Here is a tiny trained network, its code and every weight. The questions are about switching its units off for an input and a target symbol, where a switched-off unit gives its printed mean instead of its output.

import numpy as np


def w(rows, s, z=0):
    codes = np.array(rows[::2]) - 128.0
    scale = np.full(codes.shape[1], s)
    scale[-1] = z or s
    return codes * scale


def f(y):
    return np.maximum(y, 0)


def softmax(a):
    e = np.exp(a - a.max(-1, keepdims=True))
    return e / e.sum(-1, keepdims=True)


def log_softmax(a):
    a = a - a.max(-1, keepdims=True)
    return a - np.log(np.exp(a).sum(-1, keepdims=True))


def net(x, mask):
    ids = ['ΔΘΛΞΦΩαβγεζημστψ'.index(c) for c in x.split()]
    T = len(ids)
    res = E[ids] + P[:T]
    r = res
    for j in range(2):
        rows = slice(2 * j, 2 * j + 2)
        q, k, v = (r @ M[0][rows].T for M in (Q, K, V))
        z = softmax(np.where(np.tri(T) > 0, q @ k.T / 2**0.5, -1e9)) @ v
        o = O[0][rows]
        res = res + np.where(mask[j], z, o[:, -1]) @ o[:, :-1]
    y = f(res @ A[0][:, :-1].T + A[0][:, -1])
    res = res + np.where(mask[2:10], y, B[0][:, -1]) @ B[0][:, :-1]
    return log_softmax(res[-1] @ U[:, :-1].T + U[:, -1])


Q, K, V, O, A, B = {}, {}, {}, {}, {}, {}
E = w([
[177,216,136,92,74],'Δ',
[164,152,193,151,165],'Θ',
[194,195,144,79,120],'Λ',
[144,83,116,107,99],'Ξ',
[83,97,186,195,129],'Φ',
[124,105,75,145,24],'Ω',
[156,177,169,155,119],'α',
[70,54,121,220,54],'β',
[90,126,144,212,66],'γ',
[104,50,117,170,79],'ε',
[172,161,120,77,93],'ζ',
[152,161,59,107,7],'η',
[101,78,213,193,163],'μ',
[123,68,192,158,167],'σ',
[165,125,180,118,170],'τ',
[159,128,162,103,139],'ψ',
],0.017)
P = w([
[59,173,218,104,170],'0',
[159,38,177,48,35],'1',
[163,94,206,114,34],'2',
[186,114,144,246,134],'3',
[183,131,153,160,131],'4',
[154,105,158,60,94],'5',
[183,118,123,116,44],'6',
[121,124,218,255,102],'7',
],0.011)
Q[0] = w([
[47,123,112,41,162],'head 1',
[99,150,53,144,188],'head 1',
[114,174,126,255,239],'head 2',
[152,120,186,172,88],'head 2',
],0.0089)
K[0] = w([
[182,141,141,195,121],'head 1',
[234,33,189,94,71],'head 1',
[152,91,154,111,74],'head 2',
[2,181,75,87,240],'head 2',
],0.009)
V[0] = w([
[157,249,106,133,117],'head 1',
[182,103,114,31,99],'head 1',
[82,73,84,124,34],'head 2',
[134,142,61,153,47],'head 2',
],0.018)
O[0] = w([
[228,5,99,154,113,121],'head 1',
[124,85,240,100,145,2],'head 1',
[117,131,78,113,25,173],'head 2',
[133,70,86,161,43,59],'head 2',
],0.015,0.0045)
A[0] = w([
[35,207,114,76,114,14],'neuron 1',
[69,112,142,189,133,253],'neuron 2',
[134,17,239,95,162,226],'neuron 3',
[113,159,109,91,159,161],'neuron 4',
[79,170,207,112,69,116],'neuron 5',
[177,105,68,254,123,184],'neuron 6',
[130,176,135,150,149,223],'neuron 7',
[156,246,89,145,115,153],'neuron 8',
],0.0089,0.0051)
B[0] = w([
[135,31,182,204,92,224],'neuron 1',
[213,123,89,82,100,178],'neuron 2',
[135,188,139,116,93,238],'neuron 3',
[125,204,140,233,100,178],'neuron 4',
[166,118,111,2,174,187],'neuron 5',
[107,124,110,63,180,245],'neuron 6',
[137,163,39,106,98,198],'neuron 7',
[68,33,138,131,150,253],'neuron 8',
],0.009,0.017)
U = w([
[199,80,148,133,175,69],'Δ',
[203,104,57,141,223,89],'Θ',
[92,51,199,95,228,119],'Λ',
[20,134,203,33,111,139],'Ξ',
[159,144,167,223,79,200],'Φ',
[102,255,103,115,24,175],'Ω',
[196,20,104,124,246,99],'α',
[206,103,114,240,51,61],'β',
[121,117,21,116,181,255],'γ',
[43,90,179,99,110,20],'ε',
[58,120,200,5,143,123],'ζ',
[153,189,96,98,45,139],'η',
[153,139,103,248,114,76],'μ',
[65,70,164,110,219,89],'σ',
[156,203,70,154,143,56],'τ',
[83,199,124,77,139,65],'ψ',
],0.0056,0.0046)

Each question gives the input, a string of symbols that net reads in full, and the target symbol t.
The units are the heads (2 rows each of Q, K, V and O) and the neurons (one row each of A and B). Each row of codes is followed by its name. A weight is (code - 128) times the scale printed after its matrix; where a second scale follows, it is the last column's (O, A, B and U).
mask holds one flag per unit, heads first, then neurons. A switched-off unit (its flag False) gives its mean, the last column of its rows in O or B, instead of its output. The means were averaged over made-up inputs and are rounded, as every weight is.
A unit's drop is (log p(t) with every unit on - log p(t) with that unit switched off) / (log p(t) with every unit on - log p(t) with every unit switched off).
The circuit of an input: a set's keep is (log p(t) with only the set's units on - log p(t) with every unit switched off) / (log p(t) with every unit on - log p(t) with every unit switched off). Starting from all 10 units, units are removed one at a time, each time the one whose removal leaves the highest keep (on an exact tie, the one counted first), for as long as the keep stays at least 0.8.
units of the circuit, in order: the units of the circuit, biggest drop first
most important unit: the unit with the biggest drop
k most important neurons: the k neurons with the biggest drops, biggest first
input ε γ γ, target ε: most important unit -> neuron 1
input α γ γ, target Θ: units of the circuit, in order -> [head 1; head 2; neuron 8]
input Ξ η σ, target ζ: units of the circuit, in order -> [head 1; neuron 5]
input σ Θ Ω, target σ: units of the circuit, in order -> [head 1; head 2; neuron 1]
input γ ζ α ε τ γ γ, target γ: units of the circuit, in order -> [head 1; neuron 6; neuron 3]
input γ ε η Ω Λ γ Δ, target γ: units of the circuit, in order -> [head 1; neuron 8; neuron 3]
input Θ γ α, target τ: 2 most important neurons -> [neuron 7; neuron 4]
input μ γ γ, target μ: units of the circuit, in order -> [neuron 4; neuron 1; head 1; head 2]
input γ μ Λ, target γ: units of the circuit, in order -> [head 1; neuron 8]
input γ Θ μ μ, target γ: units of the circuit, in order -> [head 1; neuron 6]
input η Δ Δ η η β β η, target β: 3 most important neurons -> [neuron 5; neuron 3; neuron 7]
input Ω Ω Λ Λ β, target η: 3 most important neurons -> [neuron 8; neuron 1; neuron 2]
input β β η, target ε: units of the circuit, in order -> [neuron 8; head 1; neuron 1]
input μ γ ζ, target σ: units of the circuit, in order -> [neuron 8; head 1; head 2]
input Λ Ω ε η Δ Δ η, target Δ: units of the circuit, in order -> [head 1; head 2; neuron 3]
input γ μ Θ, target γ: units of the circuit, in order -> [head 1; neuron 8]
input γ β γ Ξ τ γ γ γ, target γ: most important unit -> head 1
input Φ β α Ξ, target μ: 3 most important neurons -> [neuron 1; neuron 4; neuron 6]
input Λ Φ η, target Δ: 2 most important neurons -> [neuron 3; neuron 8]
input γ Ω Φ Φ Ξ Ξ μ Θ, target γ: most important neuron -> [neuron 3]
input Φ Δ Ξ, target μ: 2 most important neurons -> [neuron 4; neuron 1]
input η γ η μ, target β: 2 most important neurons -> [neuron 5; neuron 8]
input ζ γ α, target Φ: 3 most important neurons -> [neuron 3; neuron 6; neuron 5]
input Λ σ Ξ, target Δ: 2 most important neurons -> [neuron 3; neuron 8]
